Here is a tiny trained network, its code and every weight. The questions are about switching its units off for an input and a class, where a switched-off unit gives its printed mean instead of its output.

import numpy as np


def w(rows, s, z=0):
    codes = np.array(rows[::2]) - 128.0
    scale = np.full(codes.shape[1], s)
    scale[-1] = z or s
    return codes * scale


def f(y):
    return np.maximum(y, 0)


def log_softmax(a):
    a = a - a.max(-1, keepdims=True)
    return a - np.log(np.exp(a).sum(-1, keepdims=True))


def net(x, mask):
    res = np.array(x, float).reshape(1, 7) / 4 @ E
    y = f(res @ A[0][:, :-1].T + A[0][:, -1])
    res = res + np.where(mask, y, B[0][:, -1]) @ B[0][:, :-1]
    return log_softmax(res[-1] @ U[:, :-1].T + U[:, -1])


A, B = {}, {}
E = w([
[61,50,102,36,217,27,60,137,48,201,191,74],'x0',
[197,31,62,30,72,132,205,236,206,86,146,59],'x1',
[148,27,140,178,33,173,106,90,92,162,237,175],'x2',
[78,214,210,15,89,208,146,174,97,138,186,134],'x3',
[238,175,162,153,46,53,115,181,16,158,95,54],'x4',
[146,121,81,155,190,145,126,253,21,41,146,242],'x5',
[89,127,25,116,114,214,173,46,13,109,93,53],'x6',
],0.0058)
A[0] = w([
[122,233,107,80,214,79,158,165,160,92,2,80,80],'n1',
[170,184,161,197,83,184,207,122,189,66,68,161,52],'n2',
[85,109,8,108,113,217,173,54,17,98,87,34,71],'n3',
[84,93,119,86,169,63,105,136,100,153,164,96,15],'n4',
[166,66,51,234,161,60,111,89,161,106,64,125,90],'n5',
[121,134,144,99,77,97,126,56,196,207,109,53,61],'n6',
[163,84,91,190,147,83,123,102,144,121,90,129,46],'n7',
[119,145,155,120,85,112,114,66,183,189,127,60,40],'n8',
[113,142,170,107,82,113,128,50,197,210,108,57,63],'n9',
[66,89,109,51,205,37,85,123,92,181,170,106,31],'n10',
[205,160,180,144,73,69,128,167,30,153,98,83,72],'n11',
[170,174,144,185,72,179,180,115,181,72,93,164,22],'n12',
[73,221,213,34,80,218,153,165,108,139,167,146,78],'n13',
[140,137,75,143,176,121,109,248,25,49,142,233,60],'n14',
[160,118,204,132,131,52,77,187,213,148,157,172,60],'n15',
[56,86,117,106,169,174,141,92,194,121,157,178,44],'n16',
[166,53,57,233,160,57,113,95,166,124,59,134,92],'n17',
[88,68,122,70,190,57,89,140,89,176,174,94,43],'n18',
[211,172,168,147,69,73,116,167,45,160,92,71,57],'n19',
[138,121,192,129,134,87,100,171,191,134,141,168,83],'n20',
[96,179,151,193,153,118,85,71,86,153,122,166,26],'n21',
[38,94,125,108,215,199,150,92,223,106,153,186,60],'n22',
[126,135,139,129,108,127,126,105,156,161,120,108,63],'n23',
[115,213,120,87,211,74,159,165,150,94,25,85,55],'n24',
[114,106,133,105,147,106,129,123,111,139,140,123,57],'n25',
[137,161,166,103,114,149,157,143,99,138,143,124,91],'n26',
[160,171,136,162,98,163,166,121,175,98,102,160,2],'n27',
[186,54,65,44,92,133,204,203,191,79,145,75,50],'n28',
[99,191,169,182,178,141,69,54,84,167,113,177,21],'n29',
[152,115,192,133,140,67,73,185,199,133,169,160,77],'n30',
[178,45,69,57,96,132,198,196,183,112,139,90,21],'n31',
[174,51,139,167,46,163,112,118,83,174,226,150,87],'n32',
[209,170,161,145,69,72,122,163,59,173,99,75,59],'n33',
],0.007,0.0058)
B[0] = w([
[128,27,148,166,38,116,115,51,139,164,222,186,239],'n1',
[192,123,93,103,78,189,59,186,73,183,90,89,209],'n2',
[192,204,125,95,168,95,223,72,166,195,90,255,254],'n3',
[174,144,95,116,88,177,85,162,101,154,94,107,178],'n4',
[111,159,159,35,166,121,135,156,125,148,206,68,224],'n5',
[161,71,160,168,192,170,170,144,111,61,116,126,211],'n6',
[122,143,146,83,156,118,129,154,125,128,174,85,168],'n7',
[161,81,153,163,180,167,156,159,108,68,111,128,187],'n8',
[163,71,153,160,192,178,178,151,99,59,113,118,214],'n9',
[185,131,88,125,67,190,76,187,93,150,92,101,227],'n10',
[75,129,54,115,149,118,111,122,212,88,114,140,219],'n11',
[176,119,92,104,82,175,72,179,78,168,97,102,187],'n12',
[119,153,158,39,182,89,132,154,133,141,229,36,220],'n13',
[183,42,183,173,210,192,201,118,119,42,113,90,252],'n14',
[165,184,108,108,152,115,192,77,137,168,93,199,219],'n15',
[89,116,51,140,123,99,94,126,188,80,117,127,188],'n16',
[117,162,165,42,158,118,140,163,128,139,211,65,228],'n17',
[189,141,93,129,60,200,74,180,89,170,73,107,218],'n18',
[73,129,47,114,151,114,102,119,192,75,113,138,215],'n19',
[158,166,117,109,152,124,179,96,126,159,103,167,192],'n20',
[78,166,193,182,106,78,105,145,82,145,75,117,187],'n21',
[82,136,40,132,128,103,97,134,194,62,99,126,225],'n22',
[142,118,138,142,142,145,133,146,115,106,119,131,144],'n23',
[123,54,143,154,50,122,125,74,141,150,197,164,216],'n24',
[144,131,119,127,116,141,118,139,128,141,123,117,140],'n25',
[123,127,125,90,149,127,133,138,148,131,158,104,155],'n26',
[169,141,103,112,104,159,92,159,105,161,110,119,158],'n27',
[48,187,209,210,128,64,82,123,56,137,75,116,250],'n28',
[61,168,191,187,111,73,98,144,80,125,74,102,206],'n29',
[153,170,113,116,145,125,195,69,133,167,93,190,210],'n30',
[53,185,196,199,129,81,95,117,81,130,83,115,225],'n31',
[108,61,125,154,46,109,119,64,152,149,200,174,216],'n32',
[73,139,61,122,143,120,105,131,196,76,117,135,209],'n33',
],0.0077,0.0079)
U = w([
[197,135,72,111,63,200,56,185,84,183,70,99,61],'0',
[36,190,216,207,126,62,93,126,74,128,63,112,48],'1',
[176,42,164,168,201,185,196,135,111,26,110,114,118],'2',
[59,137,1,112,134,109,90,124,219,54,110,130,123],'3',
[177,198,102,86,149,105,218,71,146,206,91,216,154],'4',
[110,164,170,14,159,109,129,156,128,152,251,53,172],'5',
[114,21,144,170,26,115,111,60,134,166,231,172,254],'6',
],0.0085,0.0032)

Each question gives the input, the list of numbers given to net, and the class t.
The units are the neurons (one row each of A and B). Each row of codes is followed by its name. A weight is (code - 128) times the scale printed after its matrix; where a second scale follows, it is the last column's (A, B and U).
mask holds one flag per neuron, in row order. A switched-off neuron (its flag False) gives its mean, the last column of its row in B, instead of its output. The means were averaged over made-up inputs and are rounded, as every weight is.
A unit's drop is (log p(t) with every unit on - log p(t) with that unit switched off) / (log p(t) with every unit on - log p(t) with every unit switched off).
The circuit of an input: a set's keep is (log p(t) with only the set's units on - log p(t) with every unit switched off) / (log p(t) with every unit on - log p(t) with every unit switched off). Starting from the 12 units with the biggest drops (on a tie, the unit counted first), units are removed one at a time, each time the one whose removal leaves the highest keep (on an exact tie, the one counted first), for as long as the keep stays at least 0.8.
units of the circuit, in order: the units of the circuit, biggest drop first
unit that matters most: the unit with the biggest drop
top k neurons: the k neurons with the biggest drops, biggest first
drop of u: that unit's drop, to one decimal
input [8,-7,-6,7,-5,-5,5], class 0: unit that matters most -> n10
input [8,-3,-2,8,-8,2,3], class 0: top 3 neurons -> n10; n18; n4
input [6,2,-6,-1,-1,-6,-4], class 0: top 4 neurons -> n10; n18; n14; n4
input [-8,2,8,-1,1,-4,-5], class 0: top 3 neurons -> n2; n12; n1
input [-8,0,-4,8,1,7,5], class 0: top 2 neurons -> n2; n12
input [-5,-4,-7,-5,-7,-8,2], class 2: top 3 neurons -> n9; n6; n8
input [-1,-2,-7,-1,1,8,-2], class 2: top 2 neurons -> n14; n32
input [-2,-2,7,5,-8,-5,5], class 3: top 2 neurons -> n22; n16
input [2,-5,-6,5,3,-3,-5], class 6: units of the circuit, in order -> n1; n24
input [1,-1,2,-1,1,5,-7], class 4: top 2 neurons -> n15; n30
input [-6,3,-4,0,8,-7,5], class 3: top 3 neurons -> n19; n33; n11
input [-4,1,0,-8,8,5,3], class 3: top 4 neurons -> n19; n11; n33; n13
input [3,-4,-6,6,8,7,3], class 3: units of the circuit, in order -> n11; n19
input [-1,3,-8,7,8,1,2], class 3: top 3 neurons -> n19; n11; n33
input [5,-3,-4,7,-8,-7,-1], class 3: units of the circuit, in order -> n22
input [5,-6,-3,2,-3,-8,1], class 2: units of the circuit, in order -> n9; n6
input [8,0,-3,1,8,-7,8], class 0: drop of n16 -> 0.2
input [-6,4,7,-1,8,0,-1], class 3: drop of n33 -> 0.3
input [6,8,-2,-3,8,2,3], class 1: drop of n31 -> 1.0
input [8,8,-1,-7,0,0,5], class 0: unit that matters most -> n18
